Below is a small trained network, with its code and all its weights. Each question gives an input and a class and asks what happens when units are switched off, that is, made to give their printed mean instead of their output.

import numpy as np


def w(rows, s, z=0):
    codes = np.array(rows[::2]) - 128.0
    scale = np.full(codes.shape[1], s)
    scale[-1] = z or s
    return codes * scale


def norm(h):
    return h / np.sqrt((h * h).mean(-1, keepdims=True) + 1e-5)


def f(y):
    return y / 2 * (1 + np.tanh(0.7978845608 * (y + 0.044715 * y**3)))


def log_softmax(a):
    a = a - a.max(-1, keepdims=True)
    return a - np.log(np.exp(a).sum(-1, keepdims=True))


def net(x, mask):
    res = np.array(x, float).reshape(1, 2) / 4 @ E
    u = 0
    for l in range(2):
        y = f(norm(res) @ A[l][:, :-1].T + A[l][:, -1])
        res = res + np.where(mask[u : u + 11], y, B[l][:, -1]) @ B[l][:, :-1]
        u += 11
    return log_softmax(norm(res)[-1] @ U[:, :-1].T + U[:, -1])


A, B = {}, {}
E = w([
[121,219,136,54,223,107],'x0',
[229,157,205,81,59,249],'x1',
],0.0021)
A[0] = w([
[33,125,198,117,88,126,49],'0.n0',
[106,139,38,149,127,1,128],'0.n1',
[171,221,165,66,189,64,166],'0.n2',
[170,87,156,167,41,101,139],'0.n3',
[131,147,157,147,93,66,2],'0.n4',
[103,74,86,212,55,181,144],'0.n5',
[211,150,185,97,106,214,201],'0.n6',
[60,112,43,121,163,82,164],'0.n7',
[123,127,36,99,125,178,132],'0.n8',
[138,128,167,87,136,172,168],'0.n9',
[115,106,116,71,102,116,118],'0.n10',
],0.0025,0.0016)
B[0] = w([
[116,115,68,71,74,147,99],'0.n0',
[137,88,251,160,164,134,175],'0.n1',
[194,57,129,164,28,37,213],'0.n2',
[159,163,68,45,185,35,159],'0.n3',
[97,162,82,112,119,196,85],'0.n4',
[230,109,101,90,184,47,170],'0.n5',
[24,57,207,172,235,84,252],'0.n6',
[146,129,226,129,120,167,178],'0.n7',
[121,127,146,127,122,118,130],'0.n8',
[105,107,163,145,154,58,169],'0.n9',
[95,135,148,117,93,109,124],'0.n10',
],0.002)
A[1] = w([
[121,130,29,122,151,103,11],'1.n0',
[134,101,68,183,46,153,85],'1.n1',
[117,254,107,105,135,116,62],'1.n2',
[187,150,154,91,43,181,174],'1.n3',
[126,79,68,151,31,158,66],'1.n4',
[4,152,71,113,160,92,32],'1.n5',
[108,131,38,153,135,58,111],'1.n6',
[174,182,166,53,104,216,188],'1.n7',
[148,171,154,173,96,103,65],'1.n8',
[106,236,131,51,163,115,137],'1.n9',
[113,78,200,141,125,89,146],'1.n10',
],0.0047,0.0011)
B[1] = w([
[127,82,211,123,147,177,111],'1.n0',
[199,203,99,21,69,10,142],'1.n1',
[202,77,86,119,55,118,147],'1.n2',
[15,113,144,185,211,117,217],'1.n3',
[170,194,14,86,115,8,150],'1.n4',
[115,59,151,187,20,186,177],'1.n5',
[64,137,180,161,95,221,174],'1.n6',
[18,62,97,225,86,105,251],'1.n7',
[94,63,139,84,219,99,126],'1.n8',
[240,108,4,100,44,53,221],'1.n9',
[178,175,108,17,169,203,227],'1.n10',
],0.0026,0.0025)
U = w([
[13,52,195,212,137,144,167],'0',
[215,102,34,89,72,14,171],'1',
[188,154,179,19,234,199,158],'2',
[140,215,92,148,111,187,25],'3',
[117,244,65,139,92,206,6],'4',
[130,241,68,154,98,206,2],'5',
[128,247,98,149,100,184,27],'6',
[134,243,79,160,109,190,8],'7',
],0.012,0.0098)

Each question gives the input, the list of numbers given to net, and the class t.
The units are the neurons (one row each of A and B). Each row of codes is followed by its name. A weight is (code - 128) times the scale printed after its matrix; where a second scale follows, it is the last column's (A, B and U).
mask holds one flag per neuron, layer by layer. A switched-off neuron (its flag False) gives its mean, the last column of its row in B, instead of its output. The means were averaged over made-up inputs and are rounded, as every weight is.
A unit's drop is (log p(t) with every unit on - log p(t) with that unit switched off) / (log p(t) with every unit on - log p(t) with every unit switched off).
The circuit of an input: a set's keep is (log p(t) with only the set's units on - log p(t) with every unit switched off) / (log p(t) with every unit on - log p(t) with every unit switched off). Starting from the 12 units with the biggest drops (on a tie, the unit counted first), units are removed one at a time, each time the one whose removal leaves the highest keep (on an exact tie, the one counted first), for as long as the keep stays at least 0.8.
units of the circuit, in order: the units of the circuit, biggest drop first
k most important neurons: the k neurons with the biggest drops, biggest first
top k neurons in layer l: the k neurons of layer l with the biggest drops, biggest first
drop when u is switched off: that unit's drop, to one decimal
input [7,8], class 0: units of the circuit, in order => [1.n7 1.n3]
input [-7,6], class 1: top 4 neurons in layer 1 => [1.n4 1.n1 1.n6 1.n5]
input [5,4], class 1: 2 most important neurons => [1.n9 0.n1]
input [-7,5], class 1: units of the circuit, in order => [1.n4]
input [8,8], class 0: units of the circuit, in order => [1.n7 1.n10 1.n3]
input [7,6], class 1: units of the circuit, in order => [1.n9 1.n7]
input [-6,-5], class 1: 4 most important neurons => [0.n6 1.n1 1.n4 1.n3]
input [-3,-3], class 2: 2 most important neurons => [1.n7 0.n1]
input [-2,3], class 2: 2 most important neurons => [0.n6 1.n10]
input [-2,-3], class 2: top 3 neurons in layer 1 => [1.n7 1.n10 1.n3]
input [-1,0], class 2: 2 most important neurons => [1.n7 0.n5]
input [-3,3], class 2: 2 most important neurons => [0.n6 1.n9]
input [-7,-6], class 1: top 3 neurons in layer 1 => [1.n1 1.n4 1.n3]
input [-5,7], class 0: units of the circuit, in order => [1.n3]
input [3,-1], class 2: 2 most important neurons => [0.n2 0.n3]
input [4,8], class 0: drop when 1.n7 is switched off => 0.5
input [3,4], class 0: drop when 1.n7 is switched off => 0.7
input [1,7], class 0: drop when 1.n7 is switched off => 0.1
